Below is a small trained network, with its code and all its weights. Each question gives an input and a target symbol and asks what happens when units are switched off, that is, made to give their printed mean instead of their output.

import numpy as np


def w(rows, s, z=0):
    codes = np.array(rows[::2]) - 128.0
    scale = np.full(codes.shape[1], s)
    scale[-1] = z or s
    return codes * scale


def f(y):
    return y / 2 * (1 + np.tanh(0.7978845608 * (y + 0.044715 * y**3)))


def softmax(a):
    e = np.exp(a - a.max(-1, keepdims=True))
    return e / e.sum(-1, keepdims=True)


def log_softmax(a):
    a = a - a.max(-1, keepdims=True)
    return a - np.log(np.exp(a).sum(-1, keepdims=True))


def net(x, mask):
    ids = ['ΔΞΠγεω'.index(c) for c in x.split()]
    T = len(ids)
    res = E[ids] + P[:T]
    r = res
    for j in range(2):
        rows = slice(2 * j, 2 * j + 2)
        q, k, v = (r @ M[0][rows].T for M in (Q, K, V))
        z = softmax(np.where(np.tri(T) > 0, q @ k.T / 2**0.5, -1e9)) @ v
        o = O[0][rows]
        res = res + np.where(mask[j], z, o[:, -1]) @ o[:, :-1]
    y = f(res @ A[0][:, :-1].T + A[0][:, -1])
    res = res + np.where(mask[2:14], y, B[0][:, -1]) @ B[0][:, :-1]
    return log_softmax(res[-1] @ U[:, :-1].T + U[:, -1])


Q, K, V, O, A, B = {}, {}, {}, {}, {}, {}
E = w([
[52,102,142,92],'Δ',
[243,112,226,94],'Ξ',
[166,175,4,168],'Π',
[78,83,99,87],'γ',
[73,127,151,71],'ε',
[84,56,68,91],'ω',
],0.019)
P = w([
[45,172,245,71],'0',
[125,44,129,165],'1',
[141,49,124,145],'2',
[138,58,115,116],'3',
[129,65,114,105],'4',
[122,70,110,88],'5',
[107,75,113,86],'6',
[102,80,110,77],'7',
[96,85,112,66],'8',
],0.013)
Q[0] = w([
[108,225,185,80],'h1',
[12,181,80,151],'h1',
[132,26,132,115],'h2',
[63,33,98,98],'h2',
],0.011)
K[0] = w([
[133,177,171,121],'h1',
[37,181,97,81],'h1',
[135,127,198,112],'h2',
[100,253,141,133],'h2',
],0.015)
V[0] = w([
[186,109,180,129],'h1',
[110,95,93,173],'h1',
[81,8,82,107],'h2',
[97,124,181,111],'h2',
],0.014)
O[0] = w([
[110,109,91,108,3],'h1',
[95,197,197,87,245],'h1',
[224,118,245,78,149],'h2',
[129,228,172,184,149],'h2',
],0.012,0.0047)
A[0] = w([
[60,11,168,80,94],'n1',
[140,94,102,117,245],'n2',
[56,91,102,183,64],'n3',
[177,105,145,126,20],'n4',
[174,75,84,101,128],'n5',
[195,100,129,212,1],'n6',
[33,214,64,178,114],'n7',
[228,111,111,74,110],'n8',
[65,51,127,92,101],'n9',
[168,250,131,191,87],'n10',
[151,202,97,172,239],'n11',
[108,140,93,91,115],'n12',
],0.015,0.0078)
B[0] = w([
[141,182,57,155,193],'n1',
[136,188,232,171,185],'n2',
[69,108,178,72,200],'n3',
[144,190,2,153,150],'n4',
[126,75,176,59,174],'n5',
[87,155,2,203,130],'n6',
[196,92,81,105,249],'n7',
[91,104,93,170,217],'n8',
[184,225,137,110,186],'n9',
[34,74,114,184,167],'n10',
[200,161,135,143,167],'n11',
[71,62,112,151,164],'n12',
],0.0098,0.02)
U = w([
[74,150,130,136,123],'Δ',
[89,119,110,111,13],'Ξ',
[99,180,106,97,131],'Π',
[99,104,174,53,255],'γ',
[168,170,81,199,72],'ε',
[248,194,152,119,192],'ω',
],0.014,0.0042)

Each question gives the input, a string of symbols that net reads in full, and the target symbol t.
The units are the heads (2 rows each of Q, K, V and O) and the neurons (one row each of A and B). Each row of codes is followed by its name. A weight is (code - 128) times the scale printed after its matrix; where a second scale follows, it is the last column's (O, A, B and U).
mask holds one flag per unit, heads first, then neurons. A switched-off unit (its flag False) gives its mean, the last column of its rows in O or B, instead of its output. The means were averaged over made-up inputs and are rounded, as every weight is.
A unit's drop is (log p(t) with every unit on - log p(t) with that unit switched off) / (log p(t) with every unit on - log p(t) with every unit switched off).
The circuit of an input: a set's keep is (log p(t) with only the set's units on - log p(t) with every unit switched off) / (log p(t) with every unit on - log p(t) with every unit switched off). Starting from the 12 units with the biggest drops (on a tie, the unit counted first), units are removed one at a time, each time the one whose removal leaves the highest keep (on an exact tie, the one counted first), for as long as the keep stays at least 0.8.
circuit, biggest first: the units of the circuit, biggest drop first
k most important neurons: the k neurons with the biggest drops, biggest first
drop when u is switched off: that unit's drop, to one decimal
input Δ ω Π Π ω Δ, target Δ: circuit, biggest first -> n10, h2
input Ξ Π Π Ξ Ξ, target γ: 2 most important neurons -> n5, n1
input Δ Π Π ε Π Δ, target Δ: circuit, biggest first -> h2, n10
input ε ε Π ω Ξ Δ Π γ Δ, target ε: circuit, biggest first -> h2, n3
input Π Π ω ω Ξ γ, target Π: most important neuron -> n9
input Π Π ε ω, target Π: circuit, biggest first -> h2, n9, n3
input ω Π Π ε ω Ξ, target ε: circuit, biggest first -> n8, h1
input Ξ Δ ω Δ Π Π ω ε, target Ξ: circuit, biggest first -> h2, n3, n7, n10
input ω Δ ε, target ω: 2 most important neurons -> n3, n4
input Π Ξ ε, target Π: 2 most important neurons -> n1, n9
input Π Π ε Π ω Π ω Π, target γ: drop when h1 is switched off -> 0.0
input ε Π ε ε Π γ, target ε: drop when n3 is switched off -> 0.3
input ω Π Π ω, target ω: drop when n4 is switched off -> 0.1
input Ξ Ξ Δ Ξ Ξ γ ε, target Ξ: most important neuron -> n3
